m =
[[116 131 140 144 122 137 120 136 134]
 [118 149 139 135 122 133 122 133 129]
 [138 137 129 120 136 125 123 126 133]
 [132 140 131 125 129 129 123 130 139]
 [139 120 127 125 138 129 122 128 123]
 [155 132 120 106 147 118 125 120 117]
 [126 134 130 135 121 139 121 138 130]
 [126 133 137 132 133 128 122 128 146]
 [121 109 125 151 108 156 117 149 142]
 [133 127 125 131 124 138 121 135 121]
 [132 112 129 136 129 137 120 134 140]
 [140 137 127 119 135 126 123 126 121]
 [126 141 135 129 129 128 122 129 123]]
Rows and columns are numbered from 1.
The entry at row 3, column 1 -> 138
The entry just left of the smallest entry -> 120
What is the entry directly below the smallest entry?
Answer: 135
The entry directly above the centre entry -> 147
What is the entry directly below the centre entry?
Answer: 133
What is the entry in row 1 and column 3?
Answer: 140
What is the entry at row 2, column 1?
Answer: 118
The entry in row 2 and column 3: 139
The bottom entry of the column that holds the smallest entry is 129
What is the bottom-left entry?
Answer: 126
What is the entry just right of the centre entry?
Answer: 139
What is the bottom-right entry?
Answer: 123
What is the top-right entry?
Answer: 134
What is the entry at row 1, column 2?
Answer: 131
The entry in row 3 and column 2 is 137
What is the largest entry?
Answer: 156
The top-left entry -> 116
The entry directly above the largest entry -> 128
The smallest entry is 106
The entry at the centre is 121
What is the top entry of the column that holds the largest entry?
Answer: 137
The entry directly above the smallest entry is 125
What is the entry directly below the largest entry?
Answer: 138
The top entry of the column that holds the smallest entry is 144
What is the entry at row 2, column 2?
Answer: 149

Read these off the array that follows.
1) What is the smallest entry in the first column?
2) What is the second entry in reading order?
3) What is the last entry, reading row by row?
4) What is the top-right entry?
5) What is the 1st entry in reading order?
6) What is the fifth-last entry, reading row by row?
7) What is the second entry on the diagonal from the top-right corner?
8) What is the smallest entry in the last column?
[[129 133 131 118 126 127 129 118 127 128 128]
 [130 129 133 121 126 127 130 121 125 131 124]
 [113 133 150 125 143 117 141 146 124 132 120]
 [117 119 143 129 140 116 139 149 121 136 115]
 [118 101 134 130 130 115 130 132 118 128 113]
 [124 126 134 119 130 122 133 124 124 131 118]
 [119 111 127 121 141 117 129 127 122 128 125]
 [112 129 147 128 137 115 144 139 119 135 116]
 [118 105 133 129 134 115 134 140 117 132 114]
 [114 120 141 131 140 116 143 140 121 133 118]
 [120 101 133 128 134 115 129 131 119 129 112]
 [113 123 126 117 137 118 130 129 123 123 125]]
1) 112
2) 133
3) 125
4) 128
5) 129
6) 130
7) 131
8) 112

Read these off the array that follows. Counting starts at 1.
1) Report the bottom-right entry.
2) Report the entry directly below the smallest entry.
3) Report the entry in row 1 and column 1.
4) Report the entry at row 3, column 2.
5) Report the entry in row 1 and column 2.
6) Report the entry directly above 152.
7) Report the bottom entry of the column that holds the smallest entry.
8) Report the entry just right of the smallest entry.
[[130, 127, 125, 129, 129, 127, 126, 126, 130, 124, 129, 130, 128, 125, 127],
 [121, 132, 134, 136, 124, 124, 128, 128, 127, 131, 134, 130, 132, 127, 132],
 [132, 125, 124, 122, 129, 129, 127, 131, 128, 126, 124, 128, 123, 128, 126],
 [132, 127, 123, 126, 135, 134, 131, 119, 130, 124, 125, 125, 132, 127, 126],
 [128, 128, 124, 126, 133, 135, 134, 121, 129, 126, 124, 125, 134, 129, 126],
 [152, 130, 136, 119, 137, 133, 114, 131, 128, 146, 130, 117, 112, 141, 124],
 [106, 121, 118, 127, 118, 124, 142, 134, 126, 110, 118, 138, 135, 119, 130],
 [129, 130, 126, 130, 133, 133, 131, 119, 130, 127, 129, 125, 134, 128, 127],
 [134, 128, 122, 132, 130, 124, 122, 122, 133, 120, 132, 132, 128, 120, 126],
 [127, 127, 128, 124, 130, 133, 133, 127, 127, 130, 123, 125, 130, 132, 127]]
1) 127
2) 129
3) 130
4) 125
5) 127
6) 128
7) 127
8) 121

array([[133, 125, 135, 122, 127, 128, 120, 132, 125, 129],
       [113, 134, 135, 150, 110, 145, 132, 125, 120, 138],
       [121, 137, 135, 119, 118, 139, 114, 143, 134, 130],
       [124, 132, 135, 115, 127, 136, 133, 128, 131, 130],
       [147, 126, 135, 125, 117, 137, 133, 120, 131, 116],
       [123, 125, 135, 129, 119, 131, 123, 139, 126, 131],
       [132, 128, 135, 128, 125, 132, 122, 132, 124, 141],
       [135, 104, 135, 140, 116, 122, 115, 136, 127, 138],
       [132, 124, 135, 113, 119, 137, 138, 111, 130, 124],
       [124, 126, 135, 128, 127, 120, 123, 132, 127, 123],
       [148, 120, 135, 125, 126, 142, 130, 133, 128, 113],
       [133, 124, 135, 125, 123, 128, 122, 129, 124, 130],
       [146, 126, 135, 119, 127, 115, 141, 119, 126, 117]])
Read off the entry in the top-right corner.
A: 129
Read off the minimum.
A: 104
Read off the third entry on the main diagonal.
A: 135
Read off the smallest entry in the last row.
A: 115
Read off the first entry in the row that holds the smallest entry.
A: 135
The last entry, reading row by row: 117
Read off the entry directly above the largest entry.
A: 122
The entry just right of the largest entry is 110
The entry in the top-left corner -> 133
The entry in the bottom-left corner -> 146
The maximum -> 150
Read off the 3rd largest entry.
A: 147
The last entry in the row that holds the smallest entry -> 138
The 2nd entry in reading order: 125
Read off the 3rd entry from the end, reading row by row.
A: 119
Read off the largest entry in the first column.
A: 148
The entry just right of 148 is 120
The smallest entry in the first column is 113
Read off the third entry on the diagonal from the top-right corner.
A: 143
The second entry from the end, reading row by row -> 126
Read off the smallest entry in the first row.
A: 120
Read off the largest entry in the first row.
A: 135
Read off the smallest entry in the last column.
A: 113
Read off the second entry on the diagonal from the top-right corner.
A: 120
The entry just left of 140 is 135
